Each row has a class, written as a number after it.
[-26  -2 -21  -1 -23  12   3 -10   6  -7 -30 -17  18  -3 -15 -12   6 -26
  -1  -6 -12  -8   9 -10  19   6   0   6 -10  16   8  -9  -3  17  -6  13
 -48  11   6  35  23   8   9 -23  -8  -8  14  -6  26]  0
[-24 -26 -37  16 -19   2 -13  -5  13 -13 -52 -16  -2  -5 -19  -3  28 -39
  -7   7 -13 -33  16 -11  18  17   1 -10  -9  17  19  -4   1  -1   4  12
 -65   7  -2  49  20   6   2   8 -21   7  19 -18  14]  0
[ -1 -19  -5  -3  -4  -9  -2 -13   3   5   4  -4  13  -8  -2  13   0 -14
   0   6   5 -14  -4 -13   3 -11  19  -7 -24   5  -5  11   7  16   4  21
 -22  -2  -4  -5  28  -9   9   7  -1  -9   6  -3  -7]  0
[  4 -35 -33 -16 -22 -12   8  22  16 -24 -13  -4  -2 -25  -6 -12  21  -7
  -2   2  -3 -17   6   3   5  14  -9 -13  -9 -29  14   6   7  -2   3  -9
   8 -13   2  -7   3   0 -11  -7 -11  12   5  11 -13]  0
[-19  11   7   4   8  17 -23  -1  20  -1  -8 -21   9  10  -2 -26 -16   6
   2 -16   6  -3   6  22  11   3 -14  13  23  -6  -2   1   4 -12 -13  -8
 -21  12  14  16  29   5  -3 -12  -1   2  28  -4  -8]  0
[ 14 -39   2 -23  12  -5  -9 -19  22  -3  21  11  10  35  -8  28  20  -7
 -14   4  21  -8  21  -4 -10  -1  27 -20  -5  -4 -18  -4  15 -10 -12   8
  31   0  24 -26 -10   6  -3  18   6  17 -12 -30   7]  1
[ 16 -26 -21 -25  -3 -11  11  -4  11  -4   5  11  -6   4  13   3  30  -4
  -5  -4 -13 -22   6   8  -2   1   8 -10 -24 -14  -9 -10   7 -11  11  23
  12 -25   2 -26   8 -10   3  13  -7  21  -2   4   2]  1
[  8  24  -2 -10 -21 -10  15  25  -2  -1  19   2  -6 -38  11 -16   0  13
   3 -20 -14   2 -20  11  -1  -4 -21   9   9  -6   7  10 -12  10   8 -15
  15 -15 -11 -12  -5  -3 -10  -1  -4   3  -7  21  -6]  0
[-22  -4  -6  11 -17   0 -11 -25 -15  -5 -14  -6  -5 -30 -17  10  12 -17
   5   5 -10 -40   6  11  13  -4   2 -23 -10  29   2  10 -11  27  -4   1
 -32  25  -3  12   4 -13 -19   6 -10  -1   7 -23  -4]  0
[ -5   3   0  -8  -1  15  15  -3  -1  -8  -5  -6   2  -3  12 -19  -3   1
   7   1   4  -6  -2  -5  17  -3   2  29   5  -4   1  -2   3  13  -6  34
 -31  -3  12   7  27   7  38 -14   2  -4   5  16  13]  0
[-11 -22   7  10  23  15  -7  -6  25   3  -8 -18  12  46 -11   8 -15   0
 -13  -1  19  10  16 -26   3   2  11   0   8 -18 -10 -20  11 -28  -9  -2
  -3  13  10  22   9  18  17   6   3  -8  14 -22   2]  1
[-13  34  17   0   4  19  13  -1  -7   0   9  -7   9  -9  13 -11 -23  10
  13 -17   4  11 -11  -2   6 -11   4  42  21   7   2 -10  -7  25  -7   4
 -19   6 -27   2  15  10  13 -24   0 -24   3  10   6]  1
[ -8 -19 -22 -27 -30  -2   5   0  18 -14  -3  -8  34 -15 -12   8  17 -18
  -1   1  -8   4   3   4  -1   6   8  -3 -18   6   0  -2  -3  19 -16  -3
 -20   8  12  -8  10  12   1 -19  -1   2  -9 -11   9]  0
[  2 -27 -38 -22 -42   5  32  23  18  -2  -1  -8  18 -39  -8   0  -2  -3
 -18   9 -19   9 -28   1  -9  -6  -6 -25 -29 -10  -8 -14   8  40  -4 -19
   5 -11 -23  -3  -2  16 -10 -22   5   1 -22  -3  -5]  1
[  9  -6 -26 -29 -23   1  28  19  10  -9  -8  -5   2 -21  15 -30  13   3
  -6  -1 -19 -14  -8  -9  10   3  -4  15  -3 -18  17  -7   9  11   0   9
 -13 -20   5  -6  23  23   4 -20  10  16  27  14   8]  0
[ 11 -28 -21 -44 -16   0  21   1  11 -33  17  15  17  -8   9   3  21 -12
  -8   5   1  -6  -1  -8   0   3   7   0 -35 -11  -5 -20   5  23  -6  21
   0 -12  13 -20  15  11   8 -11   6  27 -12  -5   9]  1
[ 11 -15  -3   5  26   0 -10  -2   6   6  -1   6   0  34  22  -5 -23  -7
  -9  17  13   1  11 -28 -10   5  13  10  -5 -26 -10 -14  14 -22  12  17
   0 -19   9  -1   9   9  29   8   0  -3   4   2   9]  1
